What can hang from each mark
K_850: K_156 K_271 K_584
K_765: K_150 K_311 K_601 K_625 K_678 K_808
K_625: K_150 K_765 K_808 K_850
K_271: K_150 K_850
K_180: K_156 K_584 K_601 K_808
K_678: K_311
K_808: K_584 K_601
K_311: K_180
K_601: K_808
K_584: K_156 K_850
K_156: K_180 K_584 K_601 K_850

Every row comes from one small tree of marks. Brackets hold a mark, then the marks that hang from it, in the order of their numbers. Every link used is in the known rows. Which tree was each row made from?
Known rows
{K_850 K_156 {K_271 K_150} K_584}: [  3.2   5.0  -6.5  13.5   3.0  11.9  24.7  12.5 -15.6 -19.4  16.6   3.7
   4.5  -6.8 -20.5  19.0  -0.9 -11.8  28.0   6.4  -0.2 -23.0  12.7 -24.3
  10.5   8.6  -2.2   1.4 -26.5   0.2  16.0  13.5 -20.0  23.9  -6.0   4.8
 -15.3  -1.3   6.6  20.9  15.3  19.2  33.8]
{K_765 {K_601 {K_808 K_584}} K_678}: [ 13.8 -10.4   0.3  -6.9  -8.4 -14.9  -8.4 -17.8  -3.0  12.9   2.6   5.9
  -0.6  -1.7   2.1  -3.6   2.0   2.9  -2.6  25.5  29.5  23.6   4.4  14.4
 -13.0  -0.1  12.9   5.3  -1.5  14.0 -14.4  -6.9   5.7  13.4   6.7   7.1
   3.1   0.3  -5.4 -18.8 -19.5 -12.2  -7.1]
{K_625 {K_765 K_150 K_311 K_601} K_850}: [-15.4   3.3 -16.3 -21.4   7.4   6.0   0.8 -29.7  13.3  19.2   5.4   3.4
  -5.1   7.5  17.3   4.8   8.2   3.7  -2.5  11.6  36.0  -2.5   2.5   8.6
   7.9  -7.1   0.2  26.0  -2.2   4.5 -13.9  -6.7   7.8  -6.2   3.9  16.2
  19.1 -15.6 -13.4  -7.3 -11.1 -16.5   6.4]
{K_311 {K_180 {K_584 K_850} {K_808 K_601}}}: [  1.8  -4.4  12.2   5.5 -16.7 -26.3   5.8   0.2  30.3  14.6   4.3  20.7
  20.7 -13.3   6.8 -16.2  10.5  -7.7   6.7  22.9 -10.1  18.9 -10.3   6.6
 -12.3   0.4   1.8   5.4  16.1  10.2 -10.9   2.8 -21.6  16.0   2.8  -9.3
   1.6   4.0  11.5 -14.9  13.1   5.3 -18.1]
{K_180 {K_156 K_601} {K_584 {K_850 K_271}} K_808}: [ -4.6  15.1   9.6   7.2 -12.3 -39.0 -11.5  25.8  22.6  13.5   0.4  12.9
   6.2 -12.0   8.8 -19.1  15.1 -17.6   9.6  37.8  -8.6  16.2  -5.1  -2.9
  -4.7  15.0  23.3  18.1  18.1  18.5  -6.0  17.1 -22.5  28.0  -5.5  -3.2
 -18.8  16.0  14.0  -6.7  20.4  14.4  -9.3]
{K_850 {K_584 {K_156 K_180 K_601}}}: [ -4.9   9.7  -7.7  19.9   2.1 -18.1  14.6   5.2 -13.2 -13.3  14.0  -3.1
   2.7   3.4   4.6   2.1   3.3   2.8  12.3  30.2   1.2   4.7  14.0  -2.5
   1.5  12.7  12.2  -5.6  -6.5  -1.9  12.2  16.8  -9.3  29.4  -9.9  -6.6
  -6.1  21.6   9.4  21.6  21.5  -0.7   8.2]
{K_850 {K_271 K_150} {K_584 {K_156 K_180 K_601}}}: [ -1.9   8.0  -7.5  23.5   2.2 -12.9  14.3  15.7 -21.0 -12.9  16.2   5.3
  -2.2   0.6  -7.8   3.0   5.1 -10.8  21.3  19.4  -6.0  -3.9  13.0 -22.3
  14.3  18.4   6.6   2.4 -20.4   6.0  15.7  18.5 -20.7  28.4 -19.3  -6.1
 -15.4   5.2   3.8  29.6  22.5  14.3  19.4]
{K_311 {K_180 K_156 {K_584 {K_850 K_271}} {K_808 K_601}}}: [ -1.4   2.6  16.1  10.9 -19.5 -36.0   0.2  11.7  33.0  19.7   8.8  23.4
  16.0 -17.1   7.2 -18.4  12.7 -11.4  11.3  21.3 -14.1  16.7 -15.0   4.5
 -14.7   4.1  15.9  16.5  21.2   8.7  -8.5   6.3 -26.3  19.6   4.3  -7.3
  -8.5   5.0  17.7 -12.5  16.4   8.9 -18.8]
{K_625 K_150 {K_808 K_601} {K_850 K_156}}: [-32.9  12.1 -30.5  -4.6  18.5  12.2  16.0 -28.0  32.7  -6.6  28.6   9.5
  -1.3  -5.7  10.2   9.6   0.2  -3.9  16.0  16.2  13.8 -18.8  -2.1   3.7
  -1.5  29.1  -9.0  17.1  -3.1  17.8   1.2   7.8 -10.1   4.4  -5.4   1.7
  28.4 -25.0   1.5  16.9   7.2 -15.9   9.0]
{K_765 K_150 K_311 K_601 K_678}: [  5.7 -11.6 -12.0 -21.6   0.3   1.3  -5.2 -11.1 -15.6  33.4 -10.1 -11.9
  -6.6  18.3   8.5   6.6   6.2   4.8  -2.6  13.4  51.2  20.9   7.2  13.2
   0.9  -2.1  -1.1  22.8 -13.7 -13.2 -10.1  -5.4  17.9  -2.4  20.0  24.5
   8.3  -3.2 -14.5 -26.5 -14.5 -31.1  -3.6]
{K_808 {K_584 {K_850 {K_156 K_180} {K_271 K_150}}} K_601}: [ -4.4   2.9  -7.1  19.1   1.5  -2.1  -3.7 -16.0  11.9  -6.5  28.8   5.9
  -1.4 -13.1  -1.4  -5.6   6.5  -3.5   4.7  27.0  -5.0  -4.1   6.7  -4.8
  14.7  20.8  12.9   5.0   6.2  27.5   9.6  14.1 -35.4  30.5 -11.3 -10.5
  -7.1  -3.9  10.6   0.1  18.6  13.3  27.4]
{K_808 {K_584 {K_156 {K_180 K_601} K_850}}}: [-10.6   9.2   2.1  20.9  -3.1 -20.5  -7.6  -3.7   6.0  -0.7  15.3  -0.1
   2.1  -4.6  14.8  -6.3   5.2   5.0  -1.4  29.6  -8.3   8.3  10.8   3.1
   3.3  19.9  31.1   5.5  14.4  15.5   6.2   8.8 -21.2  29.4 -10.8  -7.2
 -11.5  20.8   5.7   3.9  19.7   5.1  10.1]
{K_765 K_150 K_678 {K_808 {K_584 K_850}}}: [ -6.7  -1.9  -7.0  -6.4   2.2  11.6 -13.0 -23.9   8.6  17.9   5.3 -15.2
 -16.6   5.8   9.2  -6.5   8.1  10.3 -13.6  36.8  30.7  18.0   4.5  12.2
   9.9   3.2   1.1  26.0  -1.3  -0.6 -17.3   2.0   3.4   9.0  14.0  13.0
  -0.2   3.1  -1.2 -20.8  -2.4 -13.0  -1.1]
{K_584 {K_156 {K_180 K_808} K_601} K_850}: [-10.4  12.4  -0.9  20.1  -7.4 -44.3  11.2   8.5   3.6  -9.3   9.1  12.9
   1.6  -0.2   9.4 -11.5   8.6   4.0   8.2  49.5  -0.3  12.1   8.1  -4.8
   9.2  28.1  17.9  15.9   2.8  19.4  -0.1  19.9 -20.6  34.9  -9.2 -19.4
  -9.2  23.3   1.2   9.8  15.0  -5.7   3.6]
{K_765 K_311 K_601 K_625}: [ 19.4 -13.8   0.1 -16.1   0.7 -11.4   7.6 -21.1  -4.1  19.2  -9.1   4.1
  -5.2   9.2   3.9  13.4   4.6   6.6  -0.3  25.5  25.2   5.8   4.1  12.4
  -6.4  -2.2  -5.7  31.9   1.3  -6.5 -26.6  -4.2   4.6  -1.8  11.2  14.5
   2.3  14.0   2.3 -10.8 -16.7  -4.0  -5.2]
{K_156 {K_584 K_850} K_601}: [  1.9  10.6   1.1   8.6  -9.4 -17.6  -5.4  -8.0  -1.0  -6.1   0.2   4.3
  -3.9  -1.9  12.1  -9.1  -0.7   1.3   7.3  28.5   1.3   9.9  14.6  -0.8
  16.3  12.4  10.8   0.0  11.9  14.9   5.5   4.8 -25.9  20.7 -17.1 -15.3
 -10.0  17.9   4.1   6.9  32.9  11.7  18.0]
{K_625 K_150 {K_765 K_678} K_808 K_850}: [-45.4  15.3 -30.9 -16.0  13.4  11.4  14.7 -26.5  27.6   8.0  21.8  12.5
  -3.3   4.5  19.3  -2.7  -3.2  -9.1   0.4  -1.2  32.9 -11.5   4.5   0.2
   5.3  21.8 -13.9  34.1  -0.8  28.1  -3.6  -6.7   5.2  -2.3  -5.2  15.8
  37.4 -40.4 -21.0  20.1   8.9 -29.3   0.3]
{K_765 K_150 K_311 K_601 {K_625 K_808} K_678}: [  5.9 -12.9 -14.8 -22.9   8.9  -4.0   3.8 -33.2  -6.5  37.4  -5.1 -11.8
 -11.3  22.3  10.6  12.5   8.0   9.9  -4.7  32.5  56.7  21.8   4.6  20.0
  -2.6  18.2 -11.4  43.2 -10.2  -9.6 -26.6  -2.4  11.3  -9.0  22.8  27.5
  14.9   0.3  -5.8 -21.1 -19.2 -26.3 -11.5]
{K_271 K_150 {K_850 {K_156 K_180 {K_601 K_808}} K_584}}: [  9.1  -3.4  -6.2  16.8   9.2  -5.7  12.2   8.2 -26.9 -16.4   8.5 -14.1
  -0.5   0.9  -4.8   9.7  -4.6  -1.3  22.9  12.0   2.7   5.2   4.9 -31.7
  -3.7  14.6 -15.5 -24.0 -16.3  10.9  17.4  18.1   1.0  15.4 -18.7   6.6
 -16.9  -4.3  -1.9  25.2  21.4  19.0  29.4]
{K_808 {K_584 {K_156 K_180 K_601} {K_850 K_271}}}: [ -9.3  12.7  -1.3  23.6  -3.8 -26.2   0.7  -2.4   5.4  -8.2  21.7   9.0
  -8.7  -9.4   6.0 -11.3   5.9  -1.2   4.3  42.0  -7.5   3.2  14.0  -1.4
  20.1  16.4  29.8  13.8   6.1  21.9   5.4  13.9 -32.2  35.4 -13.3 -20.1
  -9.9  10.9   9.2   7.4  20.0   6.0  18.2]
{K_156 {K_180 K_808} K_584 K_601 {K_850 K_271}}: [ -6.7  17.3   4.1  22.7  -6.3 -34.5   4.1  16.7 -13.6   1.8  -4.7  11.1
   8.6   4.6  19.8 -24.5   2.0  -6.4  12.8  30.8 -11.5  28.9  14.3   5.8
   9.2  24.8  26.8   5.5  14.9  30.3   8.9  19.9 -31.2  20.9 -33.1 -18.0
 -30.1  18.4  -4.1  14.5  25.3  21.2  17.2]
{K_765 K_311 K_625 K_678}: [  3.9  -9.1  -7.4 -12.7   5.0   3.0   2.7 -14.7 -20.4  21.3  -8.7  -9.4
  -5.4  11.6   3.6   4.7  -2.8  -4.6  -4.8   5.3  42.0  21.1   9.1   7.2
   1.1   6.3  -6.9  16.4  -2.7 -11.0  -3.2  -3.7  17.0   1.0  23.4  21.2
   3.8  -5.9  -9.9 -12.6   8.3 -25.1  -3.8]
{K_271 K_150 {K_850 {K_156 {K_180 K_808} K_601} K_584}}: [  7.4  -4.4  -5.7  14.9  10.7  -4.1  16.7  14.9 -20.7 -11.4   2.3 -12.7
   1.5  -0.3  -4.3  10.4  -4.9  -6.1  21.4  17.8  -1.5   4.6   5.8 -32.8
  -4.0  17.9 -18.3 -23.4 -15.9  11.6  16.1  24.9   1.4  15.7 -17.6  10.4
 -15.9  -3.2  -2.9  20.3  22.8  17.4  27.1]
{K_765 K_625 {K_808 K_584 K_601}}: [ 11.9 -12.7  -2.2  -5.7   9.8   5.8  -8.4 -41.6  17.9  12.1   9.0  -3.0
 -12.2  -8.0   6.6   1.9   7.7   9.8 -15.8  46.9   7.6   9.3  -6.2  17.1
  -7.0   5.0  -7.3  19.5  17.1   4.0 -26.7   9.8  -3.6   2.6   4.1   8.0
  -2.8  18.3  17.3 -10.3  -6.5   7.2  -9.9]
{K_625 K_150 K_765 {K_850 {K_156 K_180 K_601}}}: [-41.8  14.7 -26.3  -0.1  10.7   1.9  26.2  -8.2  12.2  -6.5  24.3   9.9
   2.8   1.2  22.6   1.7  -0.9  -4.9  15.1  12.9  17.3 -12.1   3.7   1.1
   6.8  11.3  -3.2  26.3   0.0  18.2   5.4  11.4   0.6   6.0 -16.2   4.4
  11.0 -14.6 -15.5  29.1  14.1 -14.9  22.4]
{K_625 K_150 K_765 {K_850 K_271 K_584}}: [-35.7  14.9 -19.7 -11.6   9.1  18.2  21.6 -10.2  15.3  -7.2  28.9  18.4
  -4.8  -6.2   7.5   4.9   4.8 -13.4  10.4  -0.6  13.6 -28.4   7.8  -5.0
  15.5   0.9  -5.3  31.5  -3.4  16.0   2.2   1.5  -5.9   5.4 -18.1   6.9
  16.1 -34.6 -13.1  28.9   9.5  -1.3  16.7]
{K_765 K_311 K_601 {K_625 {K_850 K_584}} K_808}: [ 15.6  -8.8  -6.6 -16.7   9.2  -0.9  14.0 -41.0  11.3  15.3  -7.9   6.2
 -13.4   9.2   5.0  14.7   5.1   7.9   2.8  50.1  29.7   1.3   6.9  16.7
 -10.0 -11.7 -10.5  36.9  -3.9  -9.6 -43.1  -1.6   9.4   5.4  15.0  19.0
   7.8  16.8  12.5  -4.0 -20.0  -3.5  -7.5]
{K_678 {K_311 {K_180 K_601 K_808}}}: [ 11.4 -16.5  16.3   3.4 -19.6 -21.9   2.2  -3.8  -1.8  24.3 -16.6  11.2
  24.7  -4.8   0.3  15.4  -4.4 -10.6   6.5  12.9 -11.5  11.8  -6.7   8.2
 -13.1  -8.0   6.1   9.8   5.2  -6.5   0.2  -1.4  -6.7  -4.6   5.3  -3.2
   7.7  29.0 -15.0 -16.1 -15.6 -19.1 -19.1]
{K_584 {K_156 {K_601 K_808}} K_850}: [ -1.1   9.5  -0.4   9.2 -11.0 -34.6  -1.1  -5.8   0.1 -15.9  14.8  12.9
  -5.3  -7.3   2.4  -3.2   8.2   9.0   9.6  40.1  10.2   2.2   6.8  -8.3
  11.4  19.3  18.0  12.7   0.8  15.0   1.6   5.0 -20.7  32.0  -6.2 -20.2
  -6.9  18.9   3.1   8.7  13.8  -4.3   7.4]
{K_180 {K_156 K_584} K_601 K_808}: [  3.7   4.6  13.8   0.1 -13.3 -41.3 -18.2  14.5  12.4  17.5  -9.3   7.6
  13.6 -11.7  17.0  -5.0  10.6  -9.0  -2.0  31.7  -6.1  21.2  -6.1   0.2
 -20.3  28.8  22.5   2.9  21.7  11.7  -3.0  17.7  -8.5  17.2  -4.0   4.8
 -15.5  27.9  -3.1 -13.6   7.8   3.4 -17.8]
{K_765 K_150 {K_311 K_180} K_601 K_678 K_808}: [ 14.3 -20.2  -5.4 -20.3  -7.0  -8.4   6.3 -18.6  -2.7  43.5 -16.1  -0.9
  -4.7  16.8  11.6   2.3   5.1  10.8  -1.0  28.9  45.6  25.2  -1.1  19.3
 -11.6 -18.7 -10.2  39.3 -13.0 -19.9 -32.1  -9.1  18.5  -5.7  27.6  24.1
   7.7  10.1  -7.0 -28.1 -24.6 -34.2 -19.3]
{K_678 {K_311 {K_180 {K_808 K_601}}}}: [  8.8 -12.8  10.5   4.6 -14.3 -10.4   3.1 -12.5   0.0  20.3  -8.9   9.0
  22.3  -4.6  -0.9  12.8  -5.8  -6.9   6.6   8.2  -6.4  14.2  -7.3  11.0
 -10.4 -10.9   4.0   6.5   6.9  -5.1   3.6  -3.2  -6.3  -4.7   6.0  -3.5
  11.3  19.7 -10.5 -15.1 -10.9 -18.1 -16.1]
{K_584 {K_156 K_601} K_850}: [ -4.6   9.0  -2.1  10.8  -8.3 -25.2   3.2  -2.1   4.3 -12.0  11.5  10.5
  -9.0  -5.7   2.4  -0.1   4.5   6.5   9.6  37.3   5.0  -6.4  10.1 -10.0
  17.2  17.6  14.3  14.3   0.9   9.1   4.2   7.9 -22.8  30.4  -4.8 -16.1
  -6.1  20.2   7.4   9.9  23.1  -4.8  12.6]
{K_850 {K_156 {K_180 K_808} K_601} {K_271 K_150} K_584}: [  1.2   4.6  -9.6  22.9   4.5 -13.4  28.3  23.9 -23.4 -14.9  10.8   4.7
  11.9  -1.3  -9.1   5.7   2.7 -15.9  29.4  29.5  -5.2   0.0  12.4 -18.1
   3.1  21.7   2.3  -4.2 -25.2  12.8  15.9  31.1 -19.2  28.9 -18.0  -3.4
 -20.4   7.8   0.1  22.8  12.5  14.7  27.5]
{K_765 K_150 {K_311 {K_180 K_156}} K_601 K_678}: [  5.3 -12.9  -2.1 -11.9 -10.7 -14.9  -2.7  -5.5  -7.0  43.0  -7.3  -5.3
  -1.6  15.1  15.0   2.6   5.6   6.8   5.8   9.2  42.7  27.8  -1.6  16.9
 -12.3  -6.8   8.0  28.7  -6.1 -21.9 -11.8  -9.9  13.7  -2.1  26.2  22.0
   5.4  -0.4  -7.5 -27.5  -7.9 -32.3 -13.0]
{K_625 K_150 {K_808 K_584 K_601}}: [-19.1   4.3 -21.9  -7.8  12.4   5.5  -5.6 -26.0  27.4   4.2  27.6   2.5
  -1.4  -5.2  15.4  -0.7   6.0  -0.3  -6.1  15.9   3.7  -7.0   0.3   7.1
  -3.2  27.8  -6.1  18.6  11.4  27.9  -2.2   2.4 -13.5   4.9 -16.2   1.8
  26.7 -16.7  -1.0   6.9   5.2  -6.7  -4.7]

Which tree is each row?
[  1.4  -5.5   8.8   8.5 -11.2 -20.8   1.7  -8.6  19.0   9.2  11.0  16.8
  14.2 -16.6  10.4  -7.9   5.4   2.0   4.0  25.6  -7.9  17.2  -3.7   7.8
 -12.6   8.7  17.1  -1.5  14.9  12.5  -1.1   3.5 -19.4  17.8  -2.0 -10.3
  -0.2   5.1   4.5 -13.1  10.8  -1.5  -9.2]
{K_311 {K_180 {K_808 {K_584 {K_156 K_850}} K_601}}}
[ -4.6   8.9  -0.2  23.0  -2.9 -30.3  -8.7   4.0 -17.9  -2.9  11.3   5.3
   0.6   3.3  14.5 -24.3   5.7   0.9   8.1  22.6  -8.5  22.4   8.5  10.1
   4.4  15.1  31.7   3.4  10.1  31.1   8.0   9.2 -24.9  17.4 -30.5 -23.0
 -23.0   6.3  -2.1  13.9   6.6  14.7  16.5]
{K_156 K_180 {K_601 {K_808 K_584}} {K_850 K_271}}
[ -7.8   8.6   0.6  16.9  -4.9 -38.9   2.7  16.9   7.1   7.0  -3.1   4.6
  13.7   4.9  16.5 -25.5  10.6  -9.9   4.8  39.4  -9.5  30.6   1.6   6.2
  -3.4  15.5   9.2   3.3  11.0  21.7  -5.2  20.6 -14.4  22.0 -14.8 -11.8
 -10.3  18.3   4.1   2.1  14.6   6.9  -6.4]
{K_156 {K_180 {K_584 K_850} K_808} K_601}
[-18.0  -0.6 -18.5 -22.1   4.7   7.2   7.3 -17.3  19.4   8.6  17.1  12.0
  -0.5  -1.9  16.7   0.7   7.3   4.5 -10.8  12.5  17.9 -16.3  -5.8   0.1
  -0.9   2.6 -22.5  43.8  12.0  18.8 -13.8   2.0   4.9  -2.6 -12.7  15.9
  12.0  -1.1 -12.8  15.0  -3.4 -11.9  -5.5]
{K_625 K_150 {K_765 {K_808 K_601}}}
[  4.0  -5.5  11.7  12.0 -17.8 -17.7   1.4 -19.8   9.9  13.3   3.3  12.5
  18.4 -11.3   0.8  12.2  -2.8  -3.0   6.5  27.3  -5.9  11.4  -0.1   8.1
  -1.1  -3.3  17.4  14.4  11.8   3.1   4.0  -2.3 -20.6  15.6   5.7  -9.7
  10.3  25.9  -4.8 -15.1   1.1 -15.7  -8.5]
{K_678 {K_311 {K_180 {K_808 {K_584 K_156 K_850} K_601}}}}
[  5.5   2.9  12.7  14.0 -18.2 -35.2  -4.5   1.4   1.8   8.7   3.1   9.2
   8.9  -6.4  16.5 -11.3   0.0   3.0  14.3   9.6  -5.3  26.0  -7.2   7.3
 -16.6   0.3  19.9  -1.5  14.8  -1.7   1.4  -3.6 -11.7   7.9  -3.6 -11.2
 -10.3  13.2   6.2   1.2  17.9   4.1  -8.9]
{K_311 {K_180 {K_156 K_584 {K_601 K_808}}}}
[-17.2  15.2 -16.5  12.7  14.1  -1.4  -4.4 -23.2  22.0  -4.3  20.1  10.8
 -13.2 -11.1   1.6  -1.9  -0.1 -14.8  12.1  24.6  -3.8  -6.3   7.1 -12.6
  14.8  26.6  13.5   0.7 -10.9  27.0   2.6   5.4 -25.3  15.7 -12.6  -8.6
  15.2 -24.2   5.5  12.7  15.3   4.3  13.3]
{K_625 {K_808 {K_584 {K_156 K_601}}} {K_850 {K_271 K_150}}}
[ -5.0   5.7   4.0  15.2  -9.0 -31.3  21.8  15.5   4.8  -7.1   8.5  19.8
   7.3  -7.6  -5.7  -3.5   6.9  -7.2  13.6  34.0  -6.8  -9.0   5.2  -5.7
   9.4  20.8  12.4  23.9  -3.3  19.2  -1.0  21.3 -29.5  26.2  -3.7 -14.6
 -16.0  12.1   1.9   3.9  -2.1   3.8  16.6]
{K_584 {K_850 {K_156 {K_180 K_601 K_808}} K_271}}
[-19.2  -0.1  -7.2  -9.0  10.8  13.6   9.6 -21.7  14.0   1.4  11.7   3.2
 -12.6   1.4   9.0   8.7   4.4  -0.6   5.6  11.6  11.8  -2.1  -4.9   9.7
   3.2  10.8 -10.7  28.4   4.1  -4.5 -15.9   1.1   5.6 -10.8  -1.0   5.8
   8.0 -17.6  -2.9   9.5   0.6   2.0  -0.3]
{K_765 {K_625 K_150 K_850}}
[  2.7   4.3  -3.6   4.9  -3.8 -27.2  -2.7  -1.0  -9.9  -8.7   8.7   5.6
  -0.9  -7.1   3.7   1.0   4.9   4.5   7.9  29.1  10.4  10.3   1.3  -4.9
  -0.2  13.2  15.2  -1.8  -3.5   5.2   5.7   7.7  -4.5  18.5  -4.9 -10.6
  -6.2  17.7  -0.4   6.9   6.3  -8.9  -1.4]
{K_584 {K_156 {K_601 K_808}}}
[ -0.1  -3.2  15.2  13.2 -20.8 -32.8   4.0   9.5  18.0  16.1   2.4  16.7
  17.3 -10.6  10.6  -5.4   6.7  -4.8  13.5  17.7 -14.3   8.0  -5.1   0.5
 -10.4   1.6  14.5   9.5  13.5  -4.6  -2.3  -0.3 -24.4  18.6   1.1  -5.9
 -10.9  25.4  14.1  -0.9  25.2   4.1 -10.0]
{K_311 {K_180 {K_584 {K_156 K_850}} K_601}}
[ -7.1  14.5  -0.1  23.2  -9.9 -47.8  10.1   7.5  -7.3 -14.7  19.0  19.9
  -4.8  -4.0   1.0 -13.5  10.0   2.0  14.1  41.3   0.6   5.9   7.1  -6.7
  17.7  22.4  24.9  23.2  -2.5  21.5   3.0  15.1 -29.8  33.9 -13.5 -28.2
 -16.2  14.7   3.0  18.1   8.5   0.8  11.3]
{K_584 {K_156 K_180 {K_601 K_808}} {K_850 K_271}}
[-11.1  21.1   6.0  25.6  -8.7 -25.6  12.0   4.3   0.1  -7.4   8.5  10.9
   2.4   4.9   8.3 -19.2   1.7  -1.7   7.5  16.9  -9.2  12.1  12.8   1.5
  19.8  14.0  16.8  18.5  10.8  18.7   1.4   8.5 -31.4  22.6 -15.4 -17.5
 -16.7   8.2   4.3  15.1  21.5  20.8  17.5]
{K_156 K_180 {K_584 {K_850 K_271}}}
[  0.6  13.2   2.6  11.2  -7.3 -10.8  -5.7   3.4 -12.7  -1.6  -1.6   8.1
  -4.7  -2.4  10.9 -10.2  -3.1  -3.2  14.6  15.6  -4.8   5.9  16.9  -0.7
  19.1  11.5  22.3   3.4  12.5  17.5  14.3   4.9 -34.0  15.5 -27.6 -13.8
 -26.3  14.6   3.6  14.6  35.5  22.2  28.4]
{K_156 K_584 K_601 {K_850 K_271}}
[-12.0  20.5   4.9  25.1  -8.3 -24.2   8.3  -1.7   2.7  -8.0   6.7   3.9
   5.5   9.1  14.5 -18.3   0.9   4.8   4.3  17.6  -5.8  17.7  12.7   4.0
  13.3  15.3  14.0  12.2  14.5  16.3   0.3   5.6 -24.4  23.1 -13.0 -14.3
 -12.1  14.0   3.8  13.2  25.3  17.1  13.7]
{K_156 K_180 {K_584 K_850}}
[ -5.8   3.2   8.7  15.8 -10.1 -40.1   0.3  23.5  12.4  13.0  -2.4  13.9
  18.1   0.0   6.7 -20.1  16.7 -19.4   3.6  29.0 -18.1  18.6  -3.7  -7.7
  -2.2  24.6   5.0  15.3   6.4  24.9  -9.3  20.1 -22.3  22.2 -13.3  -5.5
 -15.0  12.0  -1.5  -0.3   5.8  16.0  -8.4]
{K_156 {K_180 {K_584 {K_850 {K_271 K_150}}} K_601 K_808}}
[  9.9 -17.1  15.1   1.1 -15.3 -30.5  -0.5   1.2  16.2  18.8  -3.6  16.6
  18.0 -16.5   9.5  -6.0   6.7  -8.3  -1.0  25.3 -15.8  17.4  -7.9   7.9
 -20.7   4.9   9.1  -4.6   9.6   8.5  -9.4   6.1 -10.9   6.4  -0.6  -7.9
   2.7   7.6  -4.2 -21.0  -7.1  -4.9 -20.1]
{K_311 {K_180 K_601 {K_808 K_584}}}
[-11.1   4.8  -5.1   4.3   7.1  13.6  -1.1  -5.7   7.2  -2.0   5.0  10.2
 -10.4  -4.7  -7.1  -0.8  -0.1 -16.2  13.1  -7.5  -3.4  -7.3  -1.4 -12.2
  13.8   3.1   0.2  -0.6 -13.1   6.7   1.2  -0.2  -7.1  -2.4  -5.4  -2.5
   1.9 -31.7  -3.5   7.3   3.7   9.1  13.1]
{K_625 {K_850 {K_271 K_150}}}
[ -7.8   3.5  -1.1  14.3   0.9 -22.9  -2.1  -5.1  12.6   3.1  11.0   4.3
  10.0  -1.8  12.3 -19.3  10.0  -0.9  -8.1  31.9  -7.0  23.3   0.7  10.8
  -4.6  21.0  12.5   0.6  14.5  27.3  -3.5  17.3 -13.0  19.9  -9.9 -10.6
  -0.2   2.4  -0.6  -7.6  -0.3   1.9  -4.8]
{K_156 {K_180 {K_808 {K_584 K_850} K_601}}}
[ -8.0  11.1  -0.7  23.0  -7.4 -40.1  10.9  16.8  -2.6  -9.0  10.8  19.7
  -2.1  -2.4  -0.5 -10.7  10.1  -6.9  15.4  40.8  -6.2   5.3   7.3 -20.7
  19.5  32.7  13.5  22.4  -8.3  25.7   2.6  21.3 -29.7  34.1 -16.8 -19.1
 -16.6  10.1  -3.3  16.3  15.8   6.3  12.6]
{K_584 {K_156 {K_180 K_808} K_601} {K_850 {K_271 K_150}}}
[ 12.1  -7.1  -6.7   7.5  10.1  11.2  10.4   6.4 -20.3 -13.5   4.3 -14.6
  -7.0  -4.9  -9.9  19.6  -8.1  -4.1  22.5   8.1   2.7 -10.1   7.4 -36.9
   2.3   9.4 -21.2 -24.7 -17.4   3.4  19.5  15.4  -0.4  12.2 -14.1  13.1
 -13.4  -5.6   2.0  20.4  29.3  18.0  34.2]
{K_271 K_150 {K_850 {K_156 K_601} K_584}}
[  5.2  -2.2  14.3  15.4 -20.7 -21.5  -8.5  -7.4 -10.2  16.2  -5.4   3.2
  14.9   2.4   7.5   9.1  -7.8   2.2  16.3   1.7  -6.0  15.4  -4.5  10.7
 -11.1 -10.8  23.1  13.9  13.2  -7.3   9.0 -12.6 -11.0   0.2  -0.2  -7.4
  -3.6  30.2  -5.6  -0.6   2.5 -10.4  -5.9]
{K_678 {K_311 {K_180 {K_156 {K_601 K_808} K_850}}}}
[  7.7  -1.1  -1.7   3.6   7.0  -5.2   8.9   3.1 -11.8  -9.3   6.1  -7.7
 -12.6  -9.1  -3.8  11.3  -4.1   1.6   9.8  20.3   3.8  -5.6   7.6 -19.5
   2.6   2.5  -4.4 -17.4  -3.0  -1.3  13.8  14.5   0.9  14.1  -8.8   4.0
  -7.1   2.0   8.3  14.8  22.8   4.9  14.5]
{K_271 {K_850 {K_584 {K_156 K_601}}}}
[ -3.5   9.0  -5.8  19.7  -1.2 -28.1  12.8  11.0  -9.4  -7.1   8.5  -2.4
  16.9   0.7   8.3  -7.3   2.7  -2.7  18.3  28.7   3.4  20.4   0.7   4.8
  -9.2   8.4  12.5  -4.7  -1.5   7.8   6.6  17.6  -8.5  21.2  -5.4  -6.8
 -16.2  23.7   8.2  10.2  10.7   3.0  10.2]
{K_850 {K_156 {K_180 K_584} {K_601 K_808}}}
